Below are the code and all the weights of a small trained network. Each question names an input and a class and asks about switching units off, where a switched-off unit gives its printed mean instead of its output.

import numpy as np


def w(rows, s, z=0):
    codes = np.array(rows[::2]) - 128.0
    scale = np.full(codes.shape[1], s)
    scale[-1] = z or s
    return codes * scale


def f(y):
    return y / 2 * (1 + np.tanh(0.7978845608 * (y + 0.044715 * y**3)))


def log_softmax(a):
    a = a - a.max(-1, keepdims=True)
    return a - np.log(np.exp(a).sum(-1, keepdims=True))


def net(x, mask):
    res = np.array(x, float).reshape(1, 3) / 4 @ E
    y = f(res @ A[0][:, :-1].T + A[0][:, -1])
    res = res + np.where(mask, y, B[0][:, -1]) @ B[0][:, :-1]
    return log_softmax(res[-1] @ U[:, :-1].T + U[:, -1])


A, B = {}, {}
E = w([
[137,200,155,94,2,65,69,84],'x0',
[2,134,236,159,94,202,61,168],'x1',
[190,85,216,45,120,90,138,244],'x2',
],0.0079)
A[0] = w([
[151,169,143,98,28,141,86,111,37],'neuron 1',
[181,169,44,78,137,82,173,88,75],'neuron 2',
[135,184,115,71,52,121,69,121,80],'neuron 3',
[113,188,168,76,66,74,67,81,191],'neuron 4',
[133,193,129,73,88,81,58,97,97],'neuron 5',
[145,190,139,91,79,90,52,106,101],'neuron 6',
[163,74,189,82,75,62,136,222,35],'neuron 7',
[164,114,174,84,133,70,119,206,185],'neuron 8',
[250,115,91,107,128,11,154,90,147],'neuron 9',
[111,150,79,195,149,169,125,21,253],'neuron 10',
[85,219,45,202,94,117,119,49,96],'neuron 11',
[147,125,206,29,108,61,142,228,169],'neuron 12',
[128,187,166,134,91,28,91,106,86],'neuron 13',
[202,118,62,132,138,53,158,117,88],'neuron 14',
[13,153,228,154,62,203,58,192,74],'neuron 15',
[89,1,139,198,244,225,185,208,101],'neuron 16',
[75,177,91,236,120,155,101,43,72],'neuron 17',
],0.0066,0.0061)
B[0] = w([
[250,164,71,113,172,147,128,134,151],'neuron 1',
[159,154,78,176,89,163,85,177,167],'neuron 2',
[219,167,102,107,162,115,132,94,160],'neuron 3',
[109,151,109,119,160,78,132,95,216],'neuron 4',
[168,123,97,116,172,119,146,99,167],'neuron 5',
[172,133,85,118,162,108,143,100,169],'neuron 6',
[224,81,139,110,107,220,153,112,172],'neuron 7',
[131,100,157,139,92,131,158,90,197],'neuron 8',
[106,148,119,172,98,132,92,156,207],'neuron 9',
[127,98,159,143,98,113,166,89,254],'neuron 10',
[168,71,157,106,96,179,180,107,209],'neuron 11',
[145,88,146,150,97,148,174,78,223],'neuron 12',
[211,140,71,107,183,109,150,92,160],'neuron 13',
[143,155,100,186,121,154,74,174,166],'neuron 14',
[150,183,71,202,87,156,77,180,237],'neuron 15',
[217,161,78,124,181,81,119,65,236],'neuron 16',
[182,92,144,137,113,184,144,97,201],'neuron 17',
],0.012,0.0091)
U = w([
[154,59,163,117,79,197,205,105,84],'0',
[136,174,96,189,90,165,9,184,99],'1',
[160,152,92,98,240,62,144,96,109],'2',
[80,111,175,135,87,39,146,113,254],'3',
[94,147,144,55,153,129,119,166,100],'4',
[83,128,140,62,140,127,98,159,103],'5',
[100,126,157,66,155,119,115,203,104],'6',
[106,129,133,75,147,127,111,158,105],'7',
],0.015,0.02)

Each question gives the input, the list of numbers given to net, and the class t.
The units are the neurons (one row each of A and B). Each row of codes is followed by its name. A weight is (code - 128) times the scale printed after its matrix; where a second scale follows, it is the last column's (A, B and U).
mask holds one flag per neuron, in row order. A switched-off neuron (its flag False) gives its mean, the last column of its row in B, instead of its output. The means were averaged over made-up inputs and are rounded, as every weight is.
A unit's drop is (log p(t) with every unit on - log p(t) with that unit switched off) / (log p(t) with every unit on - log p(t) with every unit switched off).
The circuit of an input: a set's keep is (log p(t) with only the set's units on - log p(t) with every unit switched off) / (log p(t) with every unit on - log p(t) with every unit switched off). Starting from the 12 units with the biggest drops (on a tie, the unit counted first), units are removed one at a time, each time the one whose removal leaves the highest keep (on an exact tie, the one counted first), for as long as the keep stays at least 0.8.
circuit, biggest first: the units of the circuit, biggest drop first
k most important neurons: the k neurons with the biggest drops, biggest first
drop when u is switched off: that unit's drop, to one decimal
input [4,-4,-7], class 0: circuit, biggest first : (neuron 11)
input [3,3,1], class 3: circuit, biggest first : (neuron 2; neuron 17)
input [1,-2,3], class 3: 3 most important neurons : (neuron 11; neuron 17; neuron 15)
input [3,6,-6], class 0: 3 most important neurons : (neuron 11; neuron 17; neuron 10)
input [-3,-7,-8], class 0: 2 most important neurons : (neuron 11; neuron 10)
input [2,3,2], class 3: 2 most important neurons : (neuron 2; neuron 14)
input [-2,-4,-3], class 1: 3 most important neurons : (neuron 12; neuron 2; neuron 14)
input [7,1,6], class 2: 2 most important neurons : (neuron 4; neuron 13)
input [2,-2,0], class 3: 2 most important neurons : (neuron 15; neuron 16)
input [0,-1,-3], class 3: 2 most important neurons : (neuron 7; neuron 12)
input [1,-5,-5], class 0: 2 most important neurons : (neuron 11; neuron 15)
input [3,4,1], class 1: 3 most important neurons : (neuron 15; neuron 10; neuron 16)
input [0,-5,-4], class 1: 4 most important neurons : (neuron 2; neuron 14; neuron 12; neuron 9)
input [-6,7,0], class 1: most important neuron : (neuron 15)
input [3,3,-1], class 3: drop when neuron 14 is switched off : 0.6
input [-4,-1,0], class 2: drop when neuron 12 is switched off : 0.1
input [3,-5,3], class 1: drop when neuron 9 is switched off : 0.1
